Each row has two labels, one from each of two sets.
+0.86,+0.91,-0.82,+0.03,-1.61,+2.89,-0.56,+0.90,+1.27,+3.73,+0.09,-0.93,-0.53,-0.89,-0.35,+0.30,-1.06,-1.57,+0.12,+1.25,+0.12,+0.52,-0.31,-0.96,+1.02,-0.04,-0.96,-0.97,+2.21,+1.02,+1.74,+1.67,-0.40,-0.41,-0.45,+1.76,-0.59,+0.34,+0.43,-1.02,-0.13,-0.29,+0.63,-1.84,+1.58,+0.73 => F & Z462
-0.71,+0.90,+0.16,+0.36,-2.51,+1.76,+1.88,-1.86,+0.43,+5.05,-0.71,-0.46,+0.26,+2.91,+0.71,-0.59,-0.77,-0.76,+1.79,+0.63,-1.11,+0.47,-0.81,+0.60,+1.56,+0.65,+0.24,+2.71,+0.80,-0.48,+0.36,-0.69,+1.22,-2.41,+0.23,+3.05,-1.26,+0.71,-1.30,+0.58,+0.21,-1.77,-0.33,+0.65,+1.37,-1.07 => G & Z265
+1.46,+2.01,+0.13,+1.07,-3.95,+3.89,+0.14,+0.23,+1.03,+5.38,+1.58,-0.01,-0.60,+0.16,+0.84,+2.30,-1.09,-0.25,-0.53,+1.13,-3.73,+0.62,-1.38,-0.80,+3.46,+0.82,-0.78,+2.22,+2.02,-0.26,+2.38,+0.28,+0.37,-2.32,-1.01,+2.22,-0.11,+1.23,-1.14,-0.47,+0.17,-1.69,+0.89,-0.56,+3.38,-1.00 => F & Z265
-2.07,-0.52,+0.35,+1.34,-1.23,+1.70,+1.15,+0.14,+0.41,+4.39,+0.66,+0.05,+0.42,+0.79,+1.09,-0.02,+0.81,-2.11,+0.23,+0.90,+0.58,+0.23,-0.77,+1.45,+0.97,+0.98,+1.07,+1.98,+0.69,+0.18,-0.12,+1.38,-2.19,-0.10,+2.66,+2.03,-1.57,+0.45,-2.13,+0.52,+1.66,-0.35,+0.32,-0.87,+0.94,+0.41 => G & Z462
-1.52,+0.52,-0.31,+2.77,-2.43,+3.80,+1.56,-0.14,+0.29,+6.73,-0.30,-0.14,+1.10,-0.59,+1.23,+0.83,-1.75,-0.87,+0.38,+0.17,-0.30,+0.45,+2.26,+2.96,-0.86,-0.13,-0.39,+2.09,+2.31,+1.39,+2.64,+0.23,-0.91,-1.70,-1.21,+2.46,-0.89,+0.10,-0.43,+2.20,+0.17,+0.67,+2.02,+0.00,+0.40,-1.81 => C & Z763
+0.52,+1.62,+0.30,-0.31,-2.34,+2.30,+0.06,+1.34,+0.92,+1.69,-1.10,-0.69,+3.23,+0.86,+0.92,+0.97,-1.40,-2.49,-0.24,+2.47,-0.53,+0.66,-0.75,-1.74,+1.23,-0.17,-0.66,+3.33,-0.03,+0.03,+2.56,-1.64,-0.65,-3.21,-2.74,+2.03,+0.61,+1.85,-0.34,+0.09,-0.69,-0.15,+2.79,-0.13,+3.14,+0.72 => F & Z265
+0.55,+1.01,-0.79,-0.11,-3.14,+1.55,-0.80,+0.40,+1.95,+4.88,+0.93,-2.13,-0.69,+0.28,+1.15,+0.12,-0.84,-1.54,-0.27,+2.14,+0.10,+0.90,-1.18,-1.12,+2.30,-0.36,+1.90,+1.97,+3.60,+1.50,+1.72,-1.23,+1.36,-2.43,-1.44,+1.94,-1.01,+1.15,-1.57,-0.49,-0.51,-1.18,+0.70,-0.65,+1.60,-2.55 => F & Z763
+0.45,+2.11,+1.08,+0.73,-2.58,+2.07,+1.63,-0.60,+0.39,+3.41,+0.87,-0.47,+2.04,+0.32,+1.17,+2.57,-0.91,-1.17,-0.84,+1.27,-0.66,+1.19,-1.52,+2.16,+1.44,-0.31,-1.12,+1.78,+1.09,-0.78,+0.27,-0.77,-0.03,-3.20,-1.02,+2.35,-0.34,+0.90,-1.66,-0.27,+0.59,-1.35,+1.44,-0.04,+3.72,-1.34 => F & Z265
-0.51,+0.51,-0.33,+0.87,-3.17,+2.41,+2.65,+0.86,-0.27,+4.38,-0.60,-2.17,+2.28,+0.85,+1.22,+0.22,-1.18,-0.06,+0.91,-0.49,-0.32,+0.08,+0.39,+1.22,+1.13,+0.84,+0.38,+2.19,+1.10,+0.77,-0.56,-0.96,+0.97,-1.73,-0.66,+3.07,-1.56,+1.36,-1.82,+0.13,+0.88,-1.11,+0.65,-0.24,+1.89,-2.55 => G & Z265
+1.04,-0.20,+0.48,+0.70,-0.97,+2.81,-1.42,-0.38,+0.43,+0.55,+0.75,-1.78,+1.58,-0.28,+1.24,+0.83,-0.99,-0.16,+1.56,-0.08,-0.18,+1.95,+0.30,+1.16,+0.75,-0.78,-1.67,+1.60,+1.56,+1.76,+0.79,-1.37,+3.30,-2.89,-1.04,+2.58,-1.40,+2.04,-0.40,+0.57,+0.05,+0.95,+1.83,-0.30,+1.91,-2.25 => C & Z265
-0.50,+2.06,+0.31,+1.07,-1.26,+2.43,+1.60,-2.14,+0.10,+0.65,-1.40,-0.02,-0.35,+0.66,+1.95,+0.13,-1.96,+0.46,-0.38,-1.52,-0.56,+1.62,-0.60,+2.64,-0.57,+0.41,+0.53,-1.00,+0.94,+1.61,-0.82,+1.23,+0.54,-2.27,+1.01,+2.55,-0.46,+0.87,-2.13,+0.77,-1.29,+1.00,-0.08,-0.96,+0.55,-1.21 => G & Z265
-1.10,-1.28,-0.72,+2.72,+0.26,+3.06,+0.98,+0.07,+0.40,+1.09,+1.29,+0.26,+1.89,-0.66,+1.58,+0.30,-0.08,-0.92,+0.30,-0.62,+0.54,+2.11,+1.04,+2.41,+0.12,-0.73,-0.71,+2.49,+1.25,+2.12,+0.04,-1.65,-0.08,-3.70,-0.88,+0.02,-1.05,+1.77,-1.51,+1.35,+0.22,+0.34,+2.60,-0.98,+0.62,-1.75 => C & Z763
+0.96,+0.05,-0.47,+0.02,-3.25,+0.58,+0.32,+1.39,+1.35,+4.48,+0.19,-0.23,+1.38,+0.57,+1.84,+0.09,-1.01,-3.15,-0.33,+1.49,-0.27,-0.99,-0.43,-2.39,+2.00,+0.37,-0.02,+1.51,+2.91,+0.04,+1.05,-0.59,+0.83,+0.98,-1.32,+0.50,-1.43,+0.47,-0.49,-0.48,+0.71,-2.43,+0.95,+0.22,+1.48,-1.45 => F & Z763
+1.69,+1.56,-0.19,+0.73,-4.61,+3.62,-0.84,+0.09,+0.59,+5.38,-0.35,-1.26,-0.26,+0.01,+0.96,+2.01,-1.58,-2.14,-0.54,+0.87,+0.03,+1.98,-1.55,+0.11,+2.44,-0.21,-0.96,+0.66,+1.48,+1.40,+1.93,-0.86,+0.48,-3.83,-1.31,+2.92,+0.57,-0.27,-1.87,-0.98,+0.32,-1.94,+0.20,-1.22,+3.73,-1.11 => F & Z265
+0.45,+1.73,+0.85,+0.22,-1.68,+1.32,+1.55,-0.54,-0.02,+5.22,-0.25,-0.43,+1.22,+0.62,+2.21,-0.83,-0.58,-1.29,+2.32,+1.76,-0.46,+1.53,-0.17,+0.53,+1.29,+0.81,+0.15,+0.29,+0.10,+0.30,+0.66,+0.95,+0.06,-2.91,+0.85,+3.30,-0.51,+1.92,-2.17,+0.63,+0.03,-0.03,+1.02,-1.80,+0.08,-1.30 => G & Z462
-0.09,+0.31,+1.00,-0.02,-0.81,+0.99,+2.10,-1.81,+2.02,+5.04,+1.61,+0.53,+1.10,+1.26,+2.60,+0.85,-1.22,-1.50,+0.36,+1.75,-3.56,+0.14,-0.99,+1.01,+1.56,-0.04,+1.78,+1.43,+2.16,-0.13,+0.46,-0.87,+0.62,-1.80,+1.05,+2.56,-2.41,+0.46,-1.46,+0.75,-0.10,-0.85,+2.52,-1.50,+1.75,-2.08 => G & Z265
